Below is a small trained network, with its code and all its weights. Each question gives an input and a class and asks what happens when units are switched off, that is, made to give their printed mean instead of their output.

import numpy as np


def w(rows, s, z=0):
    codes = np.array(rows[::2]) - 128.0
    scale = np.full(codes.shape[1], s)
    scale[-1] = z or s
    return codes * scale


def f(y):
    return np.maximum(y, 0)


def log_softmax(a):
    a = a - a.max(-1, keepdims=True)
    return a - np.log(np.exp(a).sum(-1, keepdims=True))


def net(x, mask):
    res = np.array(x, float).reshape(1, 4) / 4 @ E
    y = f(res @ A[0][:, :-1].T + A[0][:, -1])
    res = res + np.where(mask, y, B[0][:, -1]) @ B[0][:, :-1]
    return log_softmax(res[-1] @ U[:, :-1].T + U[:, -1])


A, B = {}, {}
E = w([
[130,254,129,87,74,98,123,222,159,145],'x0',
[40,127,176,139,109,108,111,54,177,163],'x1',
[134,131,130,105,143,153,100,122,131,146],'x2',
[155,150,156,187,164,172,177,174,226,137],'x3',
],0.018)
A[0] = w([
[80,200,136,95,80,104,133,158,127,164,145],'N1',
[187,60,84,157,204,186,169,112,58,80,223],'N2',
[152,174,144,166,100,152,136,145,205,163,132],'N3',
[166,108,219,201,164,152,131,123,192,169,134],'N4',
[136,154,215,186,162,237,186,160,193,97,132],'N5',
[71,93,154,158,152,114,123,93,150,161,141],'N6',
[108,114,113,70,73,98,104,104,51,116,255],'N7',
[48,67,167,185,126,155,104,40,152,143,142],'N8',
[7,182,231,100,55,95,121,112,184,191,24],'N9',
[196,159,64,73,88,152,162,191,109,125,136],'N10',
],0.013,0.0094)
B[0] = w([
[126,133,53,43,111,131,65,138,139,196,211],'N1',
[18,17,29,87,82,238,116,98,247,157,254],'N2',
[197,90,70,254,112,118,107,186,203,60,200],'N3',
[198,96,118,123,205,70,202,141,132,151,209],'N4',
[214,77,141,217,149,133,141,144,236,172,232],'N5',
[165,142,166,137,209,81,183,95,99,115,193],'N6',
[48,163,81,29,68,135,94,81,22,37,234],'N7',
[165,225,220,150,147,103,203,23,22,49,242],'N8',
[23,3,90,104,135,245,106,62,178,189,236],'N9',
[246,187,125,140,66,81,82,160,86,134,210],'N10',
],0.0094,0.027)
U = w([
[39,86,91,94,80,175,106,96,138,129,243],'0',
[125,63,86,161,156,164,174,122,241,188,100],'1',
[195,207,91,61,71,50,104,185,58,151,252],'2',
[226,215,146,223,85,111,104,231,171,117,50],'3',
[109,189,207,112,126,96,164,59,46,87,36],'4',
[202,119,244,178,204,50,206,98,147,141,23],'5',
],0.011,0.0031)

Each question gives the input, the list of numbers given to net, and the class t.
The units are the neurons (one row each of A and B). Each row of codes is followed by its name. A weight is (code - 128) times the scale printed after its matrix; where a second scale follows, it is the last column's (A, B and U).
mask holds one flag per neuron, in row order. A switched-off neuron (its flag False) gives its mean, the last column of its row in B, instead of its output. The means were averaged over made-up inputs and are rounded, as every weight is.
A unit's drop is (log p(t) with every unit on - log p(t) with that unit switched off) / (log p(t) with every unit on - log p(t) with every unit switched off).
most important unit: the unit with the biggest drop
top k neurons: the k neurons with the biggest drops, biggest first
drop when u is switched off: that unit's drop, to one decimal
input [-7,1,-6,-8], class 4: top 2 neurons => [N8, N9]
input [-7,4,-8,0], class 4: top 2 neurons => [N8, N5]
input [-3,1,-3,-2], class 4: most important unit => N9
input [8,0,-1,-6], class 2: top 2 neurons => [N2, N10]
input [7,-5,4,0], class 2: top 2 neurons => [N5, N1]
input [2,0,1,7], class 3: top 2 neurons => [N2, N9]
input [-7,8,8,1], class 5: top 3 neurons => [N7, N4, N6]
input [2,0,7,7], class 3: top 2 neurons => [N2, N9]
input [2,0,-8,-4], class 2: top 2 neurons => [N2, N9]
input [6,0,-8,-7], class 2: top 2 neurons => [N2, N10]
input [7,0,-3,5], class 3: top 2 neurons => [N2, N10]
input [-8,5,-2,-5], class 4: drop when N8 is switched off => 0.3
input [-5,2,3,-5], class 4: drop when N8 is switched off => 0.4
input [-8,-6,-3,0], class 0: most important unit => N5
input [-1,3,8,-3], class 4: drop when N2 is switched off => 0.2
